Here is a tiny trained network, its code and every weight. The questions are about switching its units off for an input and a class, where a switched-off unit gives its printed mean instead of its output.

import numpy as np


def w(rows, s, z=0):
    codes = np.array(rows[::2]) - 128.0
    scale = np.full(codes.shape[1], s)
    scale[-1] = z or s
    return codes * scale


def f(y):
    return np.maximum(y, 0)


def log_softmax(a):
    a = a - a.max(-1, keepdims=True)
    return a - np.log(np.exp(a).sum(-1, keepdims=True))


def net(x, mask):
    res = np.array(x, float).reshape(1, 3) / 4 @ E
    y = f(res @ A[0][:, :-1].T + A[0][:, -1])
    res = res + np.where(mask, y, B[0][:, -1]) @ B[0][:, :-1]
    return log_softmax(res[-1] @ U[:, :-1].T + U[:, -1])


A, B = {}, {}
E = w([
[137,8,29,210],'x0',
[2,106,212,182],'x1',
[234,91,252,204],'x2',
],0.0081)
A[0] = w([
[214,140,90,88,57],'neuron 1',
[202,114,111,96,174],'neuron 2',
[193,126,101,92,89],'neuron 3',
[75,183,95,51,167],'neuron 4',
[23,71,219,166,148],'neuron 5',
[246,132,250,185,253],'neuron 6',
[145,174,168,54,98],'neuron 7',
[146,37,22,208,105],'neuron 8',
[41,146,28,64,218],'neuron 9',
[151,218,237,54,101],'neuron 10',
],0.013,0.0024)
B[0] = w([
[40,191,196,20,185],'neuron 1',
[105,207,191,68,179],'neuron 2',
[92,167,211,40,172],'neuron 3',
[227,109,157,189,215],'neuron 4',
[95,220,222,43,222],'neuron 5',
[254,191,63,146,243],'neuron 6',
[122,22,202,120,185],'neuron 7',
[171,50,231,111,228],'neuron 8',
[212,196,151,209,252],'neuron 9',
[171,19,140,104,225],'neuron 10',
],0.0073,0.015)
U = w([
[178,154,114,167,128],'0',
[80,163,163,67,125],'1',
[137,7,154,117,110],'2',
[130,122,111,127,250],'3',
[97,121,71,133,94],'4',
[86,114,91,139,89],'5',
[88,125,69,142,93],'6',
[101,104,71,143,96],'7',
],0.017,0.012)

Each question gives the input, the list of numbers given to net, and the class t.
The units are the neurons (one row each of A and B). Each row of codes is followed by its name. A weight is (code - 128) times the scale printed after its matrix; where a second scale follows, it is the last column's (A, B and U).
mask holds one flag per neuron, in row order. A switched-off neuron (its flag False) gives its mean, the last column of its row in B, instead of its output. The means were averaged over made-up inputs and are rounded, as every weight is.
A unit's drop is (log p(t) with every unit on - log p(t) with that unit switched off) / (log p(t) with every unit on - log p(t) with every unit switched off).
The circuit of an input: a set's keep is (log p(t) with only the set's units on - log p(t) with every unit switched off) / (log p(t) with every unit on - log p(t) with every unit switched off). Starting from all 10 units, units are removed one at a time, each time the one whose removal leaves the highest keep (on an exact tie, the one counted first), for as long as the keep stays at least 0.8.
circuit, biggest first: the units of the circuit, biggest drop first
most important unit: the unit with the biggest drop
k most important neurons: the k neurons with the biggest drops, biggest first
drop of u: that unit's drop, to one decimal
input [-4,2,-6], class 0: most important unit	neuron 9
input [8,6,8], class 0: 2 most important neurons	[neuron 6; neuron 10]
input [-1,8,8], class 0: 4 most important neurons	[neuron 6; neuron 1; neuron 3; neuron 2]
input [6,-5,-4], class 2: 3 most important neurons	[neuron 8; neuron 5; neuron 6]
input [7,0,7], class 0: 3 most important neurons	[neuron 6; neuron 10; neuron 7]
input [8,8,-7], class 1: 4 most important neurons	[neuron 5; neuron 6; neuron 10; neuron 7]
input [-5,-6,-8], class 0: 2 most important neurons	[neuron 9; neuron 4]
input [-3,-8,7], class 1: 2 most important neurons	[neuron 1; neuron 3]
input [5,6,-2], class 1: 3 most important neurons	[neuron 5; neuron 10; neuron 4]
input [-6,1,5], class 2: 3 most important neurons	[neuron 10; neuron 9; neuron 7]
input [2,4,6], class 0: 2 most important neurons	[neuron 6; neuron 1]
input [-1,7,6], class 1: 2 most important neurons	[neuron 5; neuron 9]
input [-5,4,1], class 2: 2 most important neurons	[neuron 10; neuron 1]
input [6,-3,-2], class 2: circuit, biggest first	[neuron 8]
input [-6,-8,7], class 1: drop of neuron 2	0.6
input [6,-5,0], class 2: drop of neuron 1	-0.2
input [-2,-4,3], class 1: drop of neuron 1	0.5
